Below is a small trained network, with its code and all its weights. Each question gives an input and a class and asks what happens when units are switched off, that is, made to give their printed mean instead of their output.

import numpy as np


def w(rows, s, z=0):
    codes = np.array(rows[::2]) - 128.0
    scale = np.full(codes.shape[1], s)
    scale[-1] = z or s
    return codes * scale


def norm(h):
    return h / np.sqrt((h * h).mean(-1, keepdims=True) + 1e-5)


def f(y):
    return y / 2 * (1 + np.tanh(0.7978845608 * (y + 0.044715 * y**3)))


def log_softmax(a):
    a = a - a.max(-1, keepdims=True)
    return a - np.log(np.exp(a).sum(-1, keepdims=True))


def net(x, mask):
    res = np.array(x, float).reshape(1, 4) / 4 @ E
    u = 0
    for l in range(2):
        y = f(norm(res) @ A[l][:, :-1].T + A[l][:, -1])
        res = res + np.where(mask[u : u + 9], y, B[l][:, -1]) @ B[l][:, :-1]
        u += 9
    return log_softmax(norm(res)[-1] @ U[:, :-1].T + U[:, -1])


A, B = {}, {}
E = w([
[123,180,175,39],'x0',
[39,154,68,89],'x1',
[131,125,129,131],'x2',
[181,254,62,128],'x3',
],0.0042)
A[0] = w([
[137,76,158,180,98],'L0N0',
[152,129,253,180,152],'L0N1',
[94,117,122,109,127],'L0N2',
[114,96,184,176,39],'L0N3',
[226,154,125,134,168],'L0N4',
[52,139,113,85,248],'L0N5',
[126,117,152,82,2],'L0N6',
[115,195,144,104,165],'L0N7',
[121,116,110,69,42],'L0N8',
],0.011,0.0021)
B[0] = w([
[196,104,111,223,196],'L0N0',
[1,204,118,98,231],'L0N1',
[139,166,212,158,144],'L0N2',
[111,134,112,114,166],'L0N3',
[116,162,107,170,254],'L0N4',
[191,168,132,221,235],'L0N5',
[135,59,117,60,126],'L0N6',
[142,109,115,155,217],'L0N7',
[63,109,238,102,132],'L0N8',
],0.0056,0.0041)
A[1] = w([
[74,65,179,134,65],'L1N0',
[101,193,151,118,103],'L1N1',
[78,82,158,120,191],'L1N2',
[167,166,158,33,129],'L1N3',
[96,177,19,188,253],'L1N4',
[49,5,159,129,79],'L1N5',
[1,154,118,79,135],'L1N6',
[3,138,123,206,97],'L1N7',
[137,188,207,30,157],'L1N8',
],0.009,0.0026)
B[1] = w([
[137,197,73,87,140],'L1N0',
[135,150,177,152,153],'L1N1',
[254,155,166,120,140],'L1N2',
[72,54,102,116,135],'L1N3',
[149,75,163,93,255],'L1N4',
[188,154,52,36,155],'L1N5',
[163,118,121,185,148],'L1N6',
[87,194,166,181,185],'L1N7',
[117,39,72,215,156],'L1N8',
],0.0074,0.01)
U = w([
[232,203,5,113,132],'0',
[120,26,19,212,145],'1',
[166,152,146,172,192],'2',
[90,213,157,167,159],'3',
[118,133,174,102,73],'4',
[36,102,123,47,3],'5',
[37,94,100,38,14],'6',
],0.012,0.0069)

Each question gives the input, the list of numbers given to net, and the class t.
The units are the neurons (one row each of A and B). Each row of codes is followed by its name. A weight is (code - 128) times the scale printed after its matrix; where a second scale follows, it is the last column's (A, B and U).
mask holds one flag per neuron, layer by layer. A switched-off neuron (its flag False) gives its mean, the last column of its row in B, instead of its output. The means were averaged over made-up inputs and are rounded, as every weight is.
A unit's drop is (log p(t) with every unit on - log p(t) with that unit switched off) / (log p(t) with every unit on - log p(t) with every unit switched off).
The circuit of an input: a set's keep is (log p(t) with only the set's units on - log p(t) with every unit switched off) / (log p(t) with every unit on - log p(t) with every unit switched off). Starting from the 12 units with the biggest drops (on a tie, the unit counted first), units are removed one at a time, each time the one whose removal leaves the highest keep (on an exact tie, the one counted first), for as long as the keep stays at least 0.8.
circuit, biggest first: the units of the circuit, biggest drop first
top k neurons: the k neurons with the biggest drops, biggest first
top k neurons in layer l: the k neurons of layer l with the biggest drops, biggest first
input [5,3,-6,-4], class 2: circuit, biggest first	L0N5
input [3,-8,4,6], class 3: top 2 neurons	L0N4, L0N1
input [0,-4,-3,1], class 3: top 2 neurons in layer 0	L0N1, L0N4
input [-5,-6,7,-8], class 0: circuit, biggest first	L1N5, L0N1, L1N0
input [-5,8,-7,-3], class 3: top 2 neurons	L1N7, L0N5
input [3,7,8,6], class 2: top 3 neurons in layer 1	L1N5, L1N1, L1N0
input [-6,2,-6,-7], class 0: circuit, biggest first	L1N5, L1N0
input [0,2,2,3], class 4: top 2 neurons in layer 1	L1N4, L1N8
input [-2,-1,1,1], class 4: top 3 neurons	L1N4, L1N8, L0N5
input [8,-4,1,-8], class 0: top 4 neurons in layer 1	L1N5, L1N2, L1N0, L1N4
input [-4,8,1,-7], class 3: top 2 neurons in layer 0	L0N2, L0N5
input [5,-4,-3,-2], class 1: top 2 neurons in layer 0	L0N6, L0N5
input [-3,-3,-1,-4], class 0: top 2 neurons in layer 0	L0N5, L0N4
input [3,4,8,-8], class 0: circuit, biggest first	L1N5
input [3,-7,-3,2], class 3: top 2 neurons	L0N1, L0N4
input [6,6,-3,0], class 1: top 3 neurons	L1N8, L0N4, L0N0
input [5,4,-5,0], class 1: top 2 neurons in layer 1	L1N8, L1N7
input [6,-4,-2,4], class 1: top 2 neurons in layer 0	L0N5, L0N0
input [8,8,-8,4], class 1: top 2 neurons in layer 0	L0N4, L0N1
input [2,4,8,-8], class 0: circuit, biggest first	L1N5
input [-4,6,-8,1], class 2: top 2 neurons in layer 1	L1N4, L1N0
input [6,-6,0,-3], class 1: top 3 neurons	L1N8, L1N6, L0N6
input [3,-6,3,3], class 3: top 2 neurons in layer 0	L0N4, L0N1
input [-2,7,-7,2], class 2: top 2 neurons in layer 1	L1N4, L1N0
input [4,3,-6,-1], class 2: top 2 neurons in layer 0	L0N5, L0N1
input [2,-2,-1,3], class 4: top 2 neurons	L1N4, L0N5
input [-3,8,6,1], class 3: circuit, biggest first	L1N7
